Small tables with named rows and columns. After each table, cells are looked up by row and column.

Toze:
|  | Rasi | Mev | Nem | Gabulor | Mifisi | Lerevib | Nuzotin | Tir | Med | Movozi |
|---|---|---|---|---|---|---|---|---|---|---|
| Pap | 82 | 82 | 84 | 31 | 52 | 33 | 83 | 82 | 31 | 84 |
| Fomu | 73 | 74 | 73 | 42 | 38 | 41 | 73 | 74 | 58 | 73 |
| Popegig | 67 | 67 | 67 | 48 | 48 | 48 | 67 | 67 | 58 | 67 |
| Fid | 51 | 51 | 52 | 64 | 67 | 64 | 51 | 51 | 56 | 51 |
| Pinan | 64 | 64 | 65 | 51 | 62 | 51 | 65 | 64 | 42 | 65 |
| Sino | 89 | 89 | 89 | 26 | 33 | 26 | 89 | 89 | 44 | 89 |
| Tev | 75 | 75 | 75 | 40 | 38 | 40 | 75 | 75 | 56 | 75 |
| Pogive | 94 | 95 | 94 | 22 | 18 | 21 | 94 | 95 | 54 | 93 |
| Nif | 46 | 46 | 45 | 70 | 58 | 69 | 45 | 46 | 70 | 45 |
| Fodefet | 70 | 70 | 72 | 43 | 61 | 45 | 71 | 70 | 40 | 72 |
| Muzon | 24 | 23 | 24 | 92 | 86 | 92 | 24 | 24 | 69 | 23 |

Popegig, Nem: 67
Fodefet, Med: 40
Pap, Tir: 82
Sino, Rasi: 89
Muzon, Mifisi: 86
Popegig, Rasi: 67
Nif, Nuzotin: 45
Fomu, Lerevib: 41
Muzon, Nem: 24
Tev, Nuzotin: 75
Muzon, Med: 69
Pinan, Nuzotin: 65
Tev, Lerevib: 40
Fomu, Rasi: 73
Sino, Nuzotin: 89
Fodefet, Nem: 72
Fodefet, Tir: 70
Which row has the largest Nem? Pogive

Kigu:
        Gug  Dafipe  Punilof  Pezu  Sed  Ganiru  Nelaga  Tafom  Memedol  Zinol
Kufin   197     157       38    52  221     109     137    126      140    154
Rez     219     132       51    91  124      81     138    145      164    152
Geg      92     130      250   238   56     170     155    156      144    129
Zoz     200     157       35    49  222     109     137    124      141    156
Rines   196     156       36    49  225     112     134    128      142    157
Todeze   85     130      252   235   70     181     151    163      146    132
Giveb   131     128      198   210   53     136     147    124      161    137

Zoz, Punilof => 35
Rez, Punilof => 51
Rez, Ganiru => 81
Todeze, Punilof => 252
Giveb, Gug => 131
Zoz, Sed => 222
Rines, Dafipe => 156
Todeze, Gug => 85
Geg, Ganiru => 170

Luvi.csv
,Vif,Galub,Kizu,Muvupup,Refuvu,Zab,Dak,Keba,Vuk,Gibi
Bibom,-4686,5386,5250,5191,5243,4429,-874,5170,5364,-5054
Vifo,5161,-5029,-4929,-5000,-4998,-4857,-1233,-4806,-4976,4959
Vur,-5092,5307,5163,5107,5125,-4629,-4834,5185,5271,-4765
Voriso,-4837,5105,5268,5126,5257,5317,-175,5169,5182,-4903
Nebame,5363,-4978,-4982,-5008,-4826,5322,5281,-4978,-4941,5130
Nevuba,-4947,5176,5249,5112,5273,-4989,-4950,5238,5079,-4827
Mif,-4907,5277,5264,5191,5263,-4992,-5080,5160,5239,-4940

Kizu of Voriso = 5268
Zab of Nebame = 5322
Vif of Bibom = -4686
Zab of Vifo = -4857
Gibi of Mif = -4940
Gibi of Vur = -4765
Vif of Vifo = 5161
Keba of Voriso = 5169
Dak of Bibom = -874
Refuvu of Nebame = -4826
Keba of Bibom = 5170
Vif of Nevuba = -4947
Galub of Bibom = 5386

Vepode =
columns: Rut, Puroket, Bebavi, Baza, Zinos, Likis
Laraf: [-77.80, -3.69, -10.47, 2.26, -0.46, 7.12]
Tazezo: [-15.28, -15.37, -18.32, 11.80, -13.92, 14.53]
Dap: [48.42, 4.60, 8.88, -10.99, 2.22, -13.56]
Finela: [69.11, -71.58, -70.33, 65.56, -72.20, 65.33]
Niva: [52.05, -83.01, -83.78, 77.82, -82.67, 78.87]
Ziz: [76.20, -26.28, -21.26, 19.23, -28.95, 16.14]
Lafo: [-88.28, 30.45, 24.09, -31.86, 33.46, -27.05]
Kel: [60.09, -77.43, -77.87, 71.92, -77.14, 73.11]
Mevibuk: [-29.31, 69.03, 70.11, -73.29, 68.25, -73.67]

What is the Baza of Laraf in Vepode? 2.26
What is the Rut of Ziz in Vepode? 76.20
What is the Rut of Dap in Vepode? 48.42
What is the Baza of Mevibuk in Vepode? -73.29
What is the Baza of Ziz in Vepode? 19.23
What is the Rut of Mevibuk in Vepode? -29.31
What is the Baza of Lafo in Vepode? -31.86
What is the Zinos of Finela in Vepode? -72.20
What is the Puroket of Finela in Vepode? -71.58
What is the Rut of Finela in Vepode? 69.11

Vuz =
columns: Niporen, Vazufep, Kuf, Favego, Sagif
Fik: [1.1, 46.1, 61.7, 46.2, 50.8]
Misukul: [11.5, 41.8, 63.4, 50.3, 50.8]
Gula: [11.5, 46.1, 47.0, 50.3, 86.2]
Lol: [40.7, 49.3, 61.5, 53.6, 42.3]
Boka: [18.1, 42.4, 35.9, 49.3, 47.0]
Mibila: [11.5, 46.1, 32.9, 55.9, 52.1]

Mibila, Vazufep: 46.1
Lol, Niporen: 40.7
Boka, Sagif: 47.0
Boka, Niporen: 18.1
Gula, Favego: 50.3
Gula, Sagif: 86.2
Misukul, Kuf: 63.4
Mibila, Kuf: 32.9
Row with the largest Vazufep: Lol

Lelap.tsv
	Mutape	Tev	Lop	Rovus
Puse	0.65	0.76	0.48	0.59
Suzomit	0.48	0.52	0.27	0.43
Bagonal	0.07	0.26	0.72	0.00
Vomivu	0.13	0.75	0.31	0.16
Nim	0.40	0.61	0.30	0.42
Dufenuf	0.02	0.49	0.33	0.03
Lumef	0.66	0.58	0.23	0.67
Fusu	0.04	0.58	0.23	0.07
Beze	0.07	0.63	0.29	0.10

Rovus of Beze = 0.10
Lop of Puse = 0.48
Tev of Vomivu = 0.75
Rovus of Suzomit = 0.43
Tev of Beze = 0.63
Tev of Puse = 0.76
Tev of Dufenuf = 0.49
Mutape of Lumef = 0.66
Mutape of Nim = 0.40
Lop of Suzomit = 0.27

